Below is a small trained network, with its code and all its weights. Each question gives an input and a target symbol and asks what happens when units are switched off, that is, made to give their printed mean instead of their output.

import numpy as np


def w(rows, s, z=0):
    codes = np.array(rows[::2]) - 128.0
    scale = np.full(codes.shape[1], s)
    scale[-1] = z or s
    return codes * scale


def f(y):
    return y / 2 * (1 + np.tanh(0.7978845608 * (y + 0.044715 * y**3)))


def softmax(a):
    e = np.exp(a - a.max(-1, keepdims=True))
    return e / e.sum(-1, keepdims=True)


def log_softmax(a):
    a = a - a.max(-1, keepdims=True)
    return a - np.log(np.exp(a).sum(-1, keepdims=True))


def net(x, mask):
    ids = ['ΘΨαγδηλπ'.index(c) for c in x.split()]
    T = len(ids)
    res = E[ids] + P[:T]
    q, k, v = (res @ M[0].T for M in (Q, K, V))
    z = softmax(np.where(np.tri(T) > 0, q @ k.T / 2**0.5, -1e9)) @ v
    res = res + np.where(mask[0], z, O[0][:, -1]) @ O[0][:, :-1]
    y = f(res @ A[0][:, :-1].T + A[0][:, -1])
    res = res + np.where(mask[1:9], y, B[0][:, -1]) @ B[0][:, :-1]
    return log_softmax(res[-1] @ U[:, :-1].T + U[:, -1])


Q, K, V, O, A, B = {}, {}, {}, {}, {}, {}
E = w([
[39,187,210,57,132,188,150,73],'Θ',
[172,68,182,118,73,63,178,78],'Ψ',
[114,63,195,87,79,123,190,83],'α',
[199,75,135,182,59,85,134,109],'γ',
[61,96,127,157,125,174,38,247],'δ',
[115,40,146,144,88,151,149,149],'η',
[160,39,138,134,79,113,151,142],'λ',
[124,138,201,167,170,25,86,124],'π',
],0.013)
P = w([
[147,128,145,148,140,203,112,106],'0',
[108,137,96,121,188,161,163,160],'1',
[93,178,155,98,42,52,130,232],'2',
[78,164,83,175,192,122,161,53],'3',
[159,64,251,185,99,206,139,135],'4',
[67,111,14,172,165,66,156,27],'5',
[124,113,181,56,35,46,125,120],'6',
],0.012)
Q[0] = w([
[67,203,59,105,169,98,64,128],'h0',
[119,108,130,81,5,74,135,144],'h0',
],0.012)
K[0] = w([
[117,61,80,184,168,154,151,74],'h0',
[196,102,244,161,114,202,93,116],'h0',
],0.011)
V[0] = w([
[254,74,103,48,74,63,246,24],'h0',
[212,108,144,252,184,54,87,178],'h0',
],0.0064)
O[0] = w([
[217,111,226,106,216,151,149,169,1],'h0',
[157,184,137,253,97,142,200,213,203],'h0',
],0.012,0.0066)
A[0] = w([
[82,156,96,202,81,118,156,118,135],'n0',
[109,119,156,141,94,102,108,127,184],'n1',
[136,159,140,195,123,67,146,142,164],'n2',
[135,81,170,109,83,127,99,150,183],'n3',
[198,136,25,108,187,249,137,130,92],'n4',
[121,114,184,132,113,68,149,149,208],'n5',
[173,151,182,152,142,152,188,188,4],'n6',
[135,158,138,154,68,169,166,201,21],'n7',
],0.011,0.0029)
B[0] = w([
[167,101,170,101,130,95,113,159,252],'n0',
[109,140,92,129,103,156,128,96,168],'n1',
[105,116,131,114,156,172,150,99,203],'n2',
[141,158,74,95,162,172,114,126,149],'n3',
[183,183,94,208,106,255,145,111,127],'n4',
[129,137,122,127,122,186,149,155,170],'n5',
[186,161,66,103,121,40,106,103,155],'n6',
[116,127,146,158,192,106,161,101,175],'n7',
],0.012,0.024)
U = w([
[76,131,63,130,183,127,120,72,105],'Θ',
[174,121,148,89,167,68,94,147,3],'Ψ',
[147,76,208,65,152,163,102,188,88],'α',
[134,184,67,173,145,102,125,99,76],'γ',
[128,83,146,126,96,84,94,153,147],'δ',
[95,144,111,177,87,254,143,165,178],'η',
[135,157,79,157,134,171,127,144,136],'λ',
[91,86,192,180,182,109,191,136,190],'π',
],0.0083,0.005)

Each question gives the input, a string of symbols that net reads in full, and the target symbol t.
The units are the heads (2 rows each of Q, K, V and O) and the neurons (one row each of A and B). Each row of codes is followed by its name. A weight is (code - 128) times the scale printed after its matrix; where a second scale follows, it is the last column's (O, A, B and U).
mask holds one flag per unit, heads first, then neurons. A switched-off unit (its flag False) gives its mean, the last column of its rows in O or B, instead of its output. The means were averaged over made-up inputs and are rounded, as every weight is.
A unit's drop is (log p(t) with every unit on - log p(t) with that unit switched off) / (log p(t) with every unit on - log p(t) with every unit switched off).
The circuit of an input: a set's keep is (log p(t) with only the set's units on - log p(t) with every unit switched off) / (log p(t) with every unit on - log p(t) with every unit switched off). Starting from all 9 units, units are removed one at a time, each time the one whose removal leaves the highest keep (on an exact tie, the one counted first), for as long as the keep stays at least 0.8.
units of the circuit, in order: the units of the circuit, biggest drop first
most important unit: the unit with the biggest drop
k most important neurons: the k neurons with the biggest drops, biggest first
drop when u is switched off: that unit's drop, to one decimal
input π δ δ, target π: most important unit => n7
input π π λ, target π: units of the circuit, in order => (n7, h0)
input π λ δ α, target δ: units of the circuit, in order => (h0, n0, n7)
input δ π α λ Θ δ λ, target Θ: 2 most important neurons => (n0, n3)
input α η γ α π π γ, target π: units of the circuit, in order => (h0, n7)
input π γ η, target π: units of the circuit, in order => (n7, h0)
input π η α δ π δ α, target π: units of the circuit, in order => (h0, n7)
input α η Θ π δ, target Θ: units of the circuit, in order => (h0, n0)
input Θ δ γ δ, target δ: units of the circuit, in order => (n0, h0)
input Θ α π π γ λ π, target γ: units of the circuit, in order => (n6, h0, n0)
input π η α π Ψ δ δ, target Ψ: units of the circuit, in order => (h0, n6)
input δ Ψ δ, target δ: 3 most important neurons => (n0, n5, n2)
input λ Θ η η δ λ, target δ: 2 most important neurons => (n0, n7)
input Ψ π α, target Ψ: 3 most important neurons => (n6, n2, n1)
input α π δ π λ π γ, target λ: most important unit => n0
input η π Θ, target η: units of the circuit, in order => (n0, h0, n6)
input δ γ Θ, target δ: 2 most important neurons => (n0, n2)
input π Ψ Θ, target π: 2 most important neurons => (n7, n3)
input α δ α, target α: drop when h0 is switched off => 1.5
input η π π α Ψ λ Ψ, target Ψ: drop when n6 is switched off => 2.1
input δ δ π λ Ψ α η, target Ψ: drop when n2 is switched off => 0.1
